[[117 101 126]
 [113 148 139]
 [119 126 133]
 [118 143 151]
 [115 139 110]
 [118 132 141]
 [119 143 127]
 [119 125 127]
 [116 125 133]
 [126 134 116]
 [124 140 107]]
=>
[[126 101 117]
 [139 148 113]
 [133 126 119]
 [151 143 118]
 [110 139 115]
 [141 132 118]
 [127 143 119]
 [127 125 119]
 [133 125 116]
 [116 134 126]
 [107 140 124]]

[[156 103]
 [144 153]
 [156 132]
 [102 114]
 [111 123]]
=>
[[103 156]
 [153 144]
 [132 156]
 [114 102]
 [123 111]]

[[128 119]
 [111 118]
 [128 119]
 [128 119]
 [112 118]
 [153 135]
 [111 118]
 [111 118]]
=>
[[119 128]
 [118 111]
 [119 128]
 [119 128]
 [118 112]
 [135 153]
 [118 111]
 [118 111]]

[[117 144 108 114 117 116]
 [118 142 109 118 120 117]
 [124 134 123 106 109 124]
 [126 119 142 141 137 126]
 [136 115 147 126 126 137]
 [124 124 136 140 136 124]
 [125 122 138 143 139 125]
 [122 137 118 112 115 122]
 [132 113 150 128 128 133]
 [138 116 144 125 124 139]
 [101 137 121 131 134  99]]
=>
[[116 117 114 108 144 117]
 [117 120 118 109 142 118]
 [124 109 106 123 134 124]
 [126 137 141 142 119 126]
 [137 126 126 147 115 136]
 [124 136 140 136 124 124]
 [125 139 143 138 122 125]
 [122 115 112 118 137 122]
 [133 128 128 150 113 132]
 [139 124 125 144 116 138]
 [ 99 134 131 121 137 101]]

[[151 125 134 135]
 [129 120 116 125]
 [123 119 113 121]
 [137 122 122 128]]
=>
[[135 134 125 151]
 [125 116 120 129]
 [121 113 119 123]
 [128 122 122 137]]

[[121 128 138 120 124 123 127 114 134]
 [119 132 131 126 120 120 131 117 137]
 [138 128 123 132 134 137 129 139 117]
 [129 135 122 135 126 128 135 132 127]
 [135 126 124 131 134 135 127 135 121]
 [140 127 123 132 136 139 128 139 116]
 [122 130 133 124 123 122 129 117 135]
 [130 133 121 135 128 129 133 133 126]
 [129 136 122 135 126 128 135 132 127]
 [133 102 128 126 137 134 111 131 123]]
=>
[[134 114 127 123 124 120 138 128 121]
 [137 117 131 120 120 126 131 132 119]
 [117 139 129 137 134 132 123 128 138]
 [127 132 135 128 126 135 122 135 129]
 [121 135 127 135 134 131 124 126 135]
 [116 139 128 139 136 132 123 127 140]
 [135 117 129 122 123 124 133 130 122]
 [126 133 133 129 128 135 121 133 130]
 [127 132 135 128 126 135 122 136 129]
 [123 131 111 134 137 126 128 102 133]]
---
[[115 111 113]
 [157 127 126]
 [156 134 133]]
=>
[[115 111]
 [157 127]
 [156 134]]

[[132 119 133 124]
 [133 130 114 150]
 [123 138 122 137]
 [124 139 120 139]]
=>
[[132 119]
 [133 130]
 [123 138]]

[[135 137 142 111 110]
 [134 135 143 115 111]
 [137 145 102 109 143]
 [146 151 120 103 135]
 [133 121 115 143 146]]
=>
[[135 137]
 [134 135]
 [137 145]]

[[125 110 137 148]
 [122 119 137 100]
 [135 149 116 115]
 [132 145 120 107]]
=>
[[125 110]
 [122 119]
 [135 149]]

[[126 132 133]
 [102 143 131]
 [121 131 128]]
=>
[[126 132]
 [102 143]
 [121 131]]

[[115 145 151]
 [118 141 120]
 [146 104 115]
 [112 151 137]]
=>
[[115 145]
 [118 141]
 [146 104]]

[[ 99 150 138]
 [150 113 125]
 [154 118 133]
 [141  98 108]]
=>
[[ 99 150]
 [150 113]
 [154 118]]
---
[[134 142 122 149 136 114 149 119 127 117 110 125 106 146 128]
 [108 136 128 126 141 147 138 116 108 132 140 126 105 117 118]
 [137 140 106 115 115 130 125 119 127 117 111 132 139 120 116]]
=>
[[108 136 128 126 141 147 138 116 108 132 140 126 105 117 118]
 [134 142 122 149 136 114 149 119 127 117 110 125 106 146 128]
 [137 140 106 115 115 130 125 119 127 117 111 132 139 120 116]]

[[117 114 129 143 146 131 115 129 142 128]
 [135 115 130 146 115 130 137 133 117 132]
 [118 125 128 124 145 126 114 126 144 124]
 [114 121 128 134 145 126 109 127 146 129]
 [122 149 128 104 130 126 121 129 132 126]]
=>
[[114 121 128 134 145 126 109 127 146 129]
 [117 114 129 143 146 131 115 129 142 128]
 [118 125 128 124 145 126 114 126 144 124]
 [122 149 128 104 130 126 121 129 132 126]
 [135 115 130 146 115 130 137 133 117 132]]

[[121 130]
 [114 108]
 [127 139]
 [116 132]
 [113 103]
 [109 115]
 [117 127]
 [128 120]
 [111 105]]
=>
[[109 115]
 [111 105]
 [113 103]
 [114 108]
 [116 132]
 [117 127]
 [121 130]
 [127 139]
 [128 120]]

[[117 135 141 112 132 140 137 136]
 [136 111 127 113 109 119 114 111]
 [133 132 120 147 140 125 131 132]
 [140 111 122 120 108 112 109 112]
 [119 143 142 124 146 138 139 146]
 [125 122 139 100 112 131 122 122]
 [118 139 144 118 137 140 138 139]
 [130 131 118 148 140 128 131 130]]
=>
[[117 135 141 112 132 140 137 136]
 [118 139 144 118 137 140 138 139]
 [119 143 142 124 146 138 139 146]
 [125 122 139 100 112 131 122 122]
 [130 131 118 148 140 128 131 130]
 [133 132 120 147 140 125 131 132]
 [136 111 127 113 109 119 114 111]
 [140 111 122 120 108 112 109 112]]

[[144 136 139 106]
 [136 126 147 124]
 [120 129 123 133]]
=>
[[120 129 123 133]
 [136 126 147 124]
 [144 136 139 106]]

[[105 110]
 [106 100]
 [103 103]
 [134 140]]
=>
[[103 103]
 [105 110]
 [106 100]
 [134 140]]
---
[[132 131 115 147]
 [133 137 108 133]
 [133 136 112 105]]
=>
[[133 136 112 105]
 [132 131 115 147]
 [133 137 108 133]]

[[133 129 119 128 129 121 127 139 136 131 126 138]
 [133 130 122 130 131 123 129 136 132 133 125 133]
 [131 130 123 127 133 123 128 135 129 132 124 131]
 [132 130 117 124 123 123 122 145 122 132 128 148]
 [133 130 120 128 128 121 128 137 135 131 126 137]
 [134 130 122 122 123 127 129 154 121 134 133 145]]
=>
[[134 130 122 122 123 127 129 154 121 134 133 145]
 [133 129 119 128 129 121 127 139 136 131 126 138]
 [133 130 122 130 131 123 129 136 132 133 125 133]
 [131 130 123 127 133 123 128 135 129 132 124 131]
 [132 130 117 124 123 123 122 145 122 132 128 148]
 [133 130 120 128 128 121 128 137 135 131 126 137]]

[[137 114 133 128 120 124 142 111 139 146 129]
 [127 139 125 134 105 110 151 107 129 132 143]
 [118 120 146 137 122 127 136 111 150 150 122]
 [118 127 122 119  99 117 137 100 140 128 133]]
=>
[[118 127 122 119  99 117 137 100 140 128 133]
 [137 114 133 128 120 124 142 111 139 146 129]
 [127 139 125 134 105 110 151 107 129 132 143]
 [118 120 146 137 122 127 136 111 150 150 122]]

[[141 135 128 131 129 131 125]
 [ 99 111 124 118 118 132 133]
 [115 134 138 138 137 117 139]
 [113 132 133 131 137 117 136]
 [108 122 127 124 133 120 134]
 [104 117 131 125 126 126 137]
 [118 137 136 137 141 114 138]
 [114 119 127 123 125 129 131]
 [102 113 130 123 123 128 135]
 [118 132 137 135 136 118 138]]
=>
[[118 132 137 135 136 118 138]
 [141 135 128 131 129 131 125]
 [ 99 111 124 118 118 132 133]
 [115 134 138 138 137 117 139]
 [113 132 133 131 137 117 136]
 [108 122 127 124 133 120 134]
 [104 117 131 125 126 126 137]
 [118 137 136 137 141 114 138]
 [114 119 127 123 125 129 131]
 [102 113 130 123 123 128 135]]

[[151 135 146]
 [136 121 126]
 [117 134 129]]
=>
[[117 134 129]
 [151 135 146]
 [136 121 126]]

[[135 108 129 152 123 131 137]
 [112 114 127 140 148 127 106]]
=>
[[112 114 127 140 148 127 106]
 [135 108 129 152 123 131 137]]

[[123 113 118]
 [115 115 123]
 [101 107 122]
 [122 108 114]
 [142 134 129]
 [131 124 122]
 [137 130 128]
 [107 115 129]
 [140 135 129]
 [119 133 131]]
=>
[[119 133 131]
 [123 113 118]
 [115 115 123]
 [101 107 122]
 [122 108 114]
 [142 134 129]
 [131 124 122]
 [137 130 128]
 [107 115 129]
 [140 135 129]]

[[107 119 118]
 [111 118 117]
 [130 119 118]
 [144 117 116]
 [105 126 124]
 [116 109 110]
 [120 120 119]
 [122 137 132]
 [109 142 137]
 [117 144 138]
 [142 146 139]
 [115 110 111]]
=>
[[115 110 111]
 [107 119 118]
 [111 118 117]
 [130 119 118]
 [144 117 116]
 [105 126 124]
 [116 109 110]
 [120 120 119]
 [122 137 132]
 [109 142 137]
 [117 144 138]
 [142 146 139]]
